Below is a small trained network, with its code and all its weights. Each question gives an input and a class and asks what happens when units are switched off, that is, made to give their printed mean instead of their output.

import numpy as np


def w(rows, s, z=0):
    codes = np.array(rows[::2]) - 128.0
    scale = np.full(codes.shape[1], s)
    scale[-1] = z or s
    return codes * scale


def f(y):
    return y / 2 * (1 + np.tanh(0.7978845608 * (y + 0.044715 * y**3)))


def log_softmax(a):
    a = a - a.max(-1, keepdims=True)
    return a - np.log(np.exp(a).sum(-1, keepdims=True))


def net(x, mask):
    res = np.array(x, float).reshape(1, 2) / 4 @ E
    y = f(res @ A[0][:, :-1].T + A[0][:, -1])
    res = res + np.where(mask, y, B[0][:, -1]) @ B[0][:, :-1]
    return log_softmax(res[-1] @ U[:, :-1].T + U[:, -1])


A, B = {}, {}
E = w([
[32,128,131,133,189,69,125,155],'x0',
[221,243,110,107,210,9,46,30],'x1',
],0.015)
A[0] = w([
[245,123,133,109,105,156,120,118,104],'n0',
[112,155,134,129,119,94,142,166,214],'n1',
[148,124,128,116,133,96,59,133,99],'n2',
[167,142,141,89,123,64,134,90,245],'n3',
[59,128,144,101,168,49,148,118,67],'n4',
[161,151,110,127,115,99,151,112,87],'n5',
[151,186,114,158,148,99,156,105,104],'n6',
[81,98,108,151,153,89,64,149,91],'n7',
[84,117,108,160,102,139,144,144,73],'n8',
],0.012,0.011)
B[0] = w([
[64,230,108,187,137,77,136,92,206],'n0',
[113,80,68,157,129,156,105,30,177],'n1',
[120,123,197,76,117,118,161,197,174],'n2',
[120,41,104,123,140,166,100,112,250],'n3',
[134,248,129,170,75,123,178,154,182],'n4',
[140,162,153,91,101,117,187,225,157],'n5',
[176,105,184,99,121,144,144,201,189],'n6',
[128,198,141,141,119,104,132,116,162],'n7',
[225,183,176,64,169,62,87,186,174],'n8',
],0.015,0.018)
U = w([
[162,109,190,61,136,111,132,196,59],'0',
[98,247,86,191,103,85,156,100,80],'1',
[103,40,39,149,128,172,86,75,254],'2',
],0.012,0.0058)

Each question gives the input, the list of numbers given to net, and the class t.
The units are the neurons (one row each of A and B). Each row of codes is followed by its name. A weight is (code - 128) times the scale printed after its matrix; where a second scale follows, it is the last column's (A, B and U).
mask holds one flag per neuron, in row order. A switched-off neuron (its flag False) gives its mean, the last column of its row in B, instead of its output. The means were averaged over made-up inputs and are rounded, as every weight is.
A unit's drop is (log p(t) with every unit on - log p(t) with that unit switched off) / (log p(t) with every unit on - log p(t) with every unit switched off).
The circuit of an input: a set's keep is (log p(t) with only the set's units on - log p(t) with every unit switched off) / (log p(t) with every unit on - log p(t) with every unit switched off). Starting from all 9 units, units are removed one at a time, each time the one whose removal leaves the highest keep (on an exact tie, the one counted first), for as long as the keep stays at least 0.8.
units of the circuit, in order: the units of the circuit, biggest drop first
most important unit: the unit with the biggest drop
k most important neurons: the k neurons with the biggest drops, biggest first
drop of u: that unit's drop, to one decimal
input [1,4], class 0: most important neuron : [n6]
input [0,-3], class 2: 2 most important neurons : [n6, n2]
input [3,2], class 2: units of the circuit, in order : [n0, n8]
input [1,3], class 2: units of the circuit, in order : [n8, n3]
input [-6,-5], class 1: 2 most important neurons : [n3, n6]
input [5,5], class 0: 3 most important neurons : [n0, n6, n2]
input [1,-3], class 2: units of the circuit, in order : [n6, n4]
input [8,8], class 0: 2 most important neurons : [n6, n2]
input [-4,-2], class 1: 2 most important neurons : [n3, n1]
input [5,-4], class 1: 4 most important neurons : [n3, n6, n2, n1]
input [-3,2], class 2: units of the circuit, in order : [n4, n8]
input [-3,0], class 2: 3 most important neurons : [n4, n8, n7]
input [-1,-3], class 2: units of the circuit, in order : [n6, n4]
input [-8,-2], class 1: most important unit : n0
input [3,1], class 2: units of the circuit, in order : [n0, n8]
input [-8,-7], class 1: 4 most important neurons : [n0, n6, n3, n2]
input [-2,3], class 2: 3 most important neurons : [n8, n3, n4]
input [-5,5], class 0: 2 most important neurons : [n6, n3]
input [-8,8], class 0: 4 most important neurons : [n6, n3, n2, n5]
input [6,-3], class 1: most important neuron : [n3]
input [2,4], class 0: 3 most important neurons : [n6, n2, n0]
input [0,3], class 2: drop of n8 : 0.3
input [-2,-3], class 2: drop of n6 : 0.9
input [-4,-3], class 1: drop of n1 : 0.3
input [-6,-4], class 1: drop of n3 : 0.9
